Here is a tiny trained network, its code and every weight. The questions are about switching its units off for an input and a class, where a switched-off unit gives its printed mean instead of its output.

import numpy as np


def w(rows, s, z=0):
    codes = np.array(rows[::2]) - 128.0
    scale = np.full(codes.shape[1], s)
    scale[-1] = z or s
    return codes * scale


def norm(h):
    return h / np.sqrt((h * h).mean(-1, keepdims=True) + 1e-5)


def f(y):
    return y / 2 * (1 + np.tanh(0.7978845608 * (y + 0.044715 * y**3)))


def log_softmax(a):
    a = a - a.max(-1, keepdims=True)
    return a - np.log(np.exp(a).sum(-1, keepdims=True))


def net(x, mask):
    res = np.array(x, float).reshape(1, 4) / 4 @ E
    u = 0
    for l in range(2):
        y = f(norm(res) @ A[l][:, :-1].T + A[l][:, -1])
        res = res + np.where(mask[u : u + 16], y, B[l][:, -1]) @ B[l][:, :-1]
        u += 16
    return log_softmax(norm(res)[-1] @ U[:, :-1].T + U[:, -1])


A, B = {}, {}
E = w([
[177,77,115,38],'x0',
[253,157,58,182],'x1',
[176,117,166,122],'x2',
[90,202,169,78],'x3',
],0.0077)
A[0] = w([
[73,107,164,154,65],'L0N0',
[147,48,141,99,129],'L0N1',
[52,89,165,74,69],'L0N2',
[76,109,167,200,2],'L0N3',
[197,121,100,153,233],'L0N4',
[95,155,254,77,69],'L0N5',
[118,162,211,93,64],'L0N6',
[132,133,91,167,65],'L0N7',
[169,214,36,143,101],'L0N8',
[88,145,165,69,52],'L0N9',
[129,119,186,127,62],'L0N10',
[53,137,221,155,97],'L0N11',
[92,149,179,57,80],'L0N12',
[157,79,103,91,108],'L0N13',
[108,130,212,81,60],'L0N14',
[56,180,52,90,74],'L0N15',
],0.015,0.006)
B[0] = w([
[96,136,212,165,163],'L0N0',
[101,122,76,36,184],'L0N1',
[190,230,142,197,212],'L0N2',
[101,42,246,131,158],'L0N3',
[168,143,188,76,255],'L0N4',
[86,222,53,89,226],'L0N5',
[119,213,55,96,172],'L0N6',
[156,151,150,96,140],'L0N7',
[175,186,184,219,229],'L0N8',
[132,160,85,164,171],'L0N9',
[139,131,119,147,129],'L0N10',
[25,136,161,84,229],'L0N11',
[163,177,34,193,193],'L0N12',
[100,46,117,90,170],'L0N13',
[141,215,72,115,180],'L0N14',
[114,2,28,221,165],'L0N15',
],0.0089,0.0077)
A[1] = w([
[209,125,218,189,99],'L1N0',
[125,9,164,126,105],'L1N1',
[75,222,205,221,174],'L1N2',
[109,79,86,180,112],'L1N3',
[89,205,56,134,96],'L1N4',
[215,138,163,229,99],'L1N5',
[163,26,112,45,89],'L1N6',
[174,134,77,32,106],'L1N7',
[54,65,74,123,128],'L1N8',
[198,168,148,168,30],'L1N9',
[137,198,120,157,3],'L1N10',
[137,30,35,220,51],'L1N11',
[119,158,95,112,12],'L1N12',
[47,107,193,156,119],'L1N13',
[147,62,125,13,86],'L1N14',
[200,185,152,152,45],'L1N15',
],0.011,0.0035)
B[1] = w([
[125,206,160,79,211],'L1N0',
[97,136,70,110,150],'L1N1',
[133,84,138,94,254],'L1N2',
[185,110,133,172,124],'L1N3',
[115,107,111,160,198],'L1N4',
[192,172,135,107,204],'L1N5',
[123,75,87,89,170],'L1N6',
[85,73,132,130,174],'L1N7',
[158,137,172,180,146],'L1N8',
[140,152,162,113,170],'L1N9',
[141,136,100,106,153],'L1N10',
[250,102,118,173,129],'L1N11',
[127,130,103,134,129],'L1N12',
[132,76,188,148,156],'L1N13',
[121,101,81,113,168],'L1N14',
[128,149,158,76,180],'L1N15',
],0.013,0.009)
U = w([
[41,220,19,137,195],'0',
[125,3,47,29,82],'1',
[191,76,84,212,4],'2',
[206,204,183,69,185],'3',
[40,46,210,153,178],'4',
],0.021,0.0021)

Each question gives the input, the list of numbers given to net, and the class t.
The units are the neurons (one row each of A and B). Each row of codes is followed by its name. A weight is (code - 128) times the scale printed after its matrix; where a second scale follows, it is the last column's (A, B and U).
mask holds one flag per neuron, layer by layer. A switched-off neuron (its flag False) gives its mean, the last column of its row in B, instead of its output. The means were averaged over made-up inputs and are rounded, as every weight is.
A unit's drop is (log p(t) with every unit on - log p(t) with that unit switched off) / (log p(t) with every unit on - log p(t) with every unit switched off).
most important unit: the unit with the biggest drop
top k neurons: the k neurons with the biggest drops, biggest first
drop of u: that unit's drop, to one decimal
input [-4,1,2,4], class 0: top 2 neurons	[L0N6; L0N5]
input [-8,3,0,7], class 4: top 2 neurons	[L0N2; L0N11]
input [1,2,-2,-6], class 1: most important unit	L0N2
input [-7,4,-7,6], class 2: top 3 neurons	[L0N15; L0N4; L0N2]
input [-5,1,-6,3], class 2: top 2 neurons	[L0N15; L1N11]
input [-3,-5,4,-3], class 4: top 2 neurons	[L0N3; L0N0]
input [7,7,2,-7], class 1: top 2 neurons	[L0N2; L0N13]
input [-1,1,5,-3], class 1: top 2 neurons	[L0N8; L0N2]
input [-4,0,-6,-2], class 2: top 3 neurons	[L0N15; L1N11; L0N4]
input [6,0,-6,5], class 2: drop of L0N15	0.6
input [4,1,4,-1], class 1: drop of L1N7	0.0
input [1,-1,-3,-1], class 2: drop of L0N15	0.2
